[[ -7.7  -8.5   4.3 -26.4   3.4  -0.2   6.3  23.5 -14.1]
 [-11.3  15.9  -8.5  -9.8 -19.4  13.4 -15.6  32.1 -31.6]
 [ -4.8  29.7  10.2  16.7 -18.9  -9.3   7.5   7.3  14.1]
 [ 20.2  11.1 -37.7 -10.9 -42.0 -19.2 -10.8 -18.5   5.0]
 [ 11.1  -1.8  -4.0  -7.5   3.1  12.5  -1.1  28.1  13.7]
 [ 22.0 -28.9  14.3  38.5  -5.2   9.5  25.9  -3.4  13.7]
 [  7.8 -42.2  15.6  -6.4  61.1  -1.3  10.1 -10.3   6.1]]
->
[[  7.8 -42.2  15.6  -6.4  61.1  -1.3  10.1 -10.3   6.1]
 [ 22.0 -28.9  14.3  38.5  -5.2   9.5  25.9  -3.4  13.7]
 [ -7.7  -8.5   4.3 -26.4   3.4  -0.2   6.3  23.5 -14.1]
 [ 11.1  -1.8  -4.0  -7.5   3.1  12.5  -1.1  28.1  13.7]
 [ 20.2  11.1 -37.7 -10.9 -42.0 -19.2 -10.8 -18.5   5.0]
 [-11.3  15.9  -8.5  -9.8 -19.4  13.4 -15.6  32.1 -31.6]
 [ -4.8  29.7  10.2  16.7 -18.9  -9.3   7.5   7.3  14.1]]

[[ 34.6   2.9 -73.6   1.2  16.0  -3.5   1.8  -7.3  -4.3   8.5 -32.8  38.7
   -5.5  -1.6]
 [ 23.6   6.2  25.7  18.5  -8.7 -39.8  -3.9  39.4  -4.6   1.0  17.6 -22.5
   -6.8 -58.8]
 [ 28.4  27.1  45.1  -7.9 -28.0 -26.7 -10.7  39.7 -30.2  26.1  -3.7 -18.2
  -29.9 -59.3]
 [ 14.4  12.9  59.1   2.9 -11.2 -13.9 -18.0  55.0  -2.9  19.2  16.1 -23.6
    2.4 -26.8]
 [ 24.5  -4.5 -27.3  24.5   0.0 -39.5   9.4  25.0   3.8 -11.2  -5.0  -8.9
  -12.2 -54.8]]
->
[[ 24.5  -4.5 -27.3  24.5   0.0 -39.5   9.4  25.0   3.8 -11.2  -5.0  -8.9
  -12.2 -54.8]
 [ 34.6   2.9 -73.6   1.2  16.0  -3.5   1.8  -7.3  -4.3   8.5 -32.8  38.7
   -5.5  -1.6]
 [ 23.6   6.2  25.7  18.5  -8.7 -39.8  -3.9  39.4  -4.6   1.0  17.6 -22.5
   -6.8 -58.8]
 [ 14.4  12.9  59.1   2.9 -11.2 -13.9 -18.0  55.0  -2.9  19.2  16.1 -23.6
    2.4 -26.8]
 [ 28.4  27.1  45.1  -7.9 -28.0 -26.7 -10.7  39.7 -30.2  26.1  -3.7 -18.2
  -29.9 -59.3]]

[[ 66.2 -51.8 -31.2   9.6  61.4   4.4 -56.4  71.4  52.2 -28.0  32.1   7.2]
 [-68.7  74.2 -36.7  13.0  49.5  18.7  67.0  51.2 -24.8 -52.2 -68.3 -72.9]
 [ 12.4  72.7  45.3  22.8  64.2 -58.6  28.4  46.3  68.6  62.5  25.3   3.5]
 [-53.7 -60.3 -64.8 -35.7  60.7  71.4   5.1 -48.2  37.0   7.8 -74.6  75.0]
 [-63.5  74.3  14.6   5.1   2.2  12.5 -39.7  59.0  48.5   4.9 -67.0 -49.9]]
->
[[-53.7 -60.3 -64.8 -35.7  60.7  71.4   5.1 -48.2  37.0   7.8 -74.6  75.0]
 [ 66.2 -51.8 -31.2   9.6  61.4   4.4 -56.4  71.4  52.2 -28.0  32.1   7.2]
 [ 12.4  72.7  45.3  22.8  64.2 -58.6  28.4  46.3  68.6  62.5  25.3   3.5]
 [-68.7  74.2 -36.7  13.0  49.5  18.7  67.0  51.2 -24.8 -52.2 -68.3 -72.9]
 [-63.5  74.3  14.6   5.1   2.2  12.5 -39.7  59.0  48.5   4.9 -67.0 -49.9]]

[[-19.6 -11.2  12.7  10.0  13.3  -0.6  34.5   5.2 -32.0   0.3]
 [ -6.5  10.3  -6.0 -10.9  -5.9  -1.2 -21.4  -1.4  37.3   2.5]
 [-24.4   9.4  -3.4  -8.4  -0.7  -2.0 -15.6   0.9  38.8   4.8]
 [ 62.5  -4.0  26.4 -31.2 -18.5  -5.5  49.9  -0.4  -4.6 -11.3]
 [-48.8  -1.0  -5.3  15.8  15.2   1.1  -6.9   3.6  -0.2   6.7]
 [ 71.6   4.2  10.7 -31.8 -24.9  -3.3  12.2  -4.9  14.5 -10.6]
 [ 23.7  -0.8  -3.0  -0.2  -5.8   1.4  -5.0  -2.8  -9.7  -3.1]
 [  8.3 -11.6   5.5  12.8   7.4   1.8  21.7   1.4 -44.2  -2.8]
 [-14.9 -13.1   5.0  20.0  14.9   2.0  22.9   3.5 -45.7   0.2]]
->
[[-14.9 -13.1   5.0  20.0  14.9   2.0  22.9   3.5 -45.7   0.2]
 [  8.3 -11.6   5.5  12.8   7.4   1.8  21.7   1.4 -44.2  -2.8]
 [-19.6 -11.2  12.7  10.0  13.3  -0.6  34.5   5.2 -32.0   0.3]
 [ 62.5  -4.0  26.4 -31.2 -18.5  -5.5  49.9  -0.4  -4.6 -11.3]
 [-48.8  -1.0  -5.3  15.8  15.2   1.1  -6.9   3.6  -0.2   6.7]
 [ 23.7  -0.8  -3.0  -0.2  -5.8   1.4  -5.0  -2.8  -9.7  -3.1]
 [ 71.6   4.2  10.7 -31.8 -24.9  -3.3  12.2  -4.9  14.5 -10.6]
 [-24.4   9.4  -3.4  -8.4  -0.7  -2.0 -15.6   0.9  38.8   4.8]
 [ -6.5  10.3  -6.0 -10.9  -5.9  -1.2 -21.4  -1.4  37.3   2.5]]

[[ 27.3 -33.7 -35.1 -26.3]
 [ 11.2  34.5  19.1  18.4]
 [-35.5 -17.7  24.2  49.4]
 [ 42.1  68.6  42.8 -39.7]
 [-27.7  21.3  50.1  33.5]
 [-75.6 -67.1  -9.2  43.2]
 [-29.5  17.6  52.6  45.8]]
->
[[-75.6 -67.1  -9.2  43.2]
 [ 27.3 -33.7 -35.1 -26.3]
 [-35.5 -17.7  24.2  49.4]
 [-29.5  17.6  52.6  45.8]
 [-27.7  21.3  50.1  33.5]
 [ 11.2  34.5  19.1  18.4]
 [ 42.1  68.6  42.8 -39.7]]

[[  7.2  67.7 -18.9]
 [ 48.2 -30.0 -43.8]
 [ -6.3 -71.7  33.8]
 [-24.2 -62.1  44.5]
 [-51.5  -4.6  55.9]]
->
[[ -6.3 -71.7  33.8]
 [-24.2 -62.1  44.5]
 [ 48.2 -30.0 -43.8]
 [-51.5  -4.6  55.9]
 [  7.2  67.7 -18.9]]

[[-27.2  60.8   8.0  -5.6 -28.3]
 [ 17.1  54.1   3.2 -17.3  15.5]
 [ 17.3 -22.0   7.0  11.0  58.1]
 [-24.6 -30.5 -17.9  55.1  -5.1]
 [-31.1  27.8 -21.0   2.2 -16.5]
 [  8.2  12.2  39.8 -18.0   3.3]
 [ 25.1  -8.7  -1.9 -50.9  66.7]
 [  3.4   5.2  -1.4 -42.3 -28.0]
 [-11.3  19.3  20.6 -54.2   4.3]
 [-37.7 -27.8 -11.5  -7.7   4.7]
 [ 33.2 -12.8  24.9  33.0  39.7]]
->
[[-24.6 -30.5 -17.9  55.1  -5.1]
 [-37.7 -27.8 -11.5  -7.7   4.7]
 [ 17.3 -22.0   7.0  11.0  58.1]
 [ 33.2 -12.8  24.9  33.0  39.7]
 [ 25.1  -8.7  -1.9 -50.9  66.7]
 [  3.4   5.2  -1.4 -42.3 -28.0]
 [  8.2  12.2  39.8 -18.0   3.3]
 [-11.3  19.3  20.6 -54.2   4.3]
 [-31.1  27.8 -21.0   2.2 -16.5]
 [ 17.1  54.1   3.2 -17.3  15.5]
 [-27.2  60.8   8.0  -5.6 -28.3]]
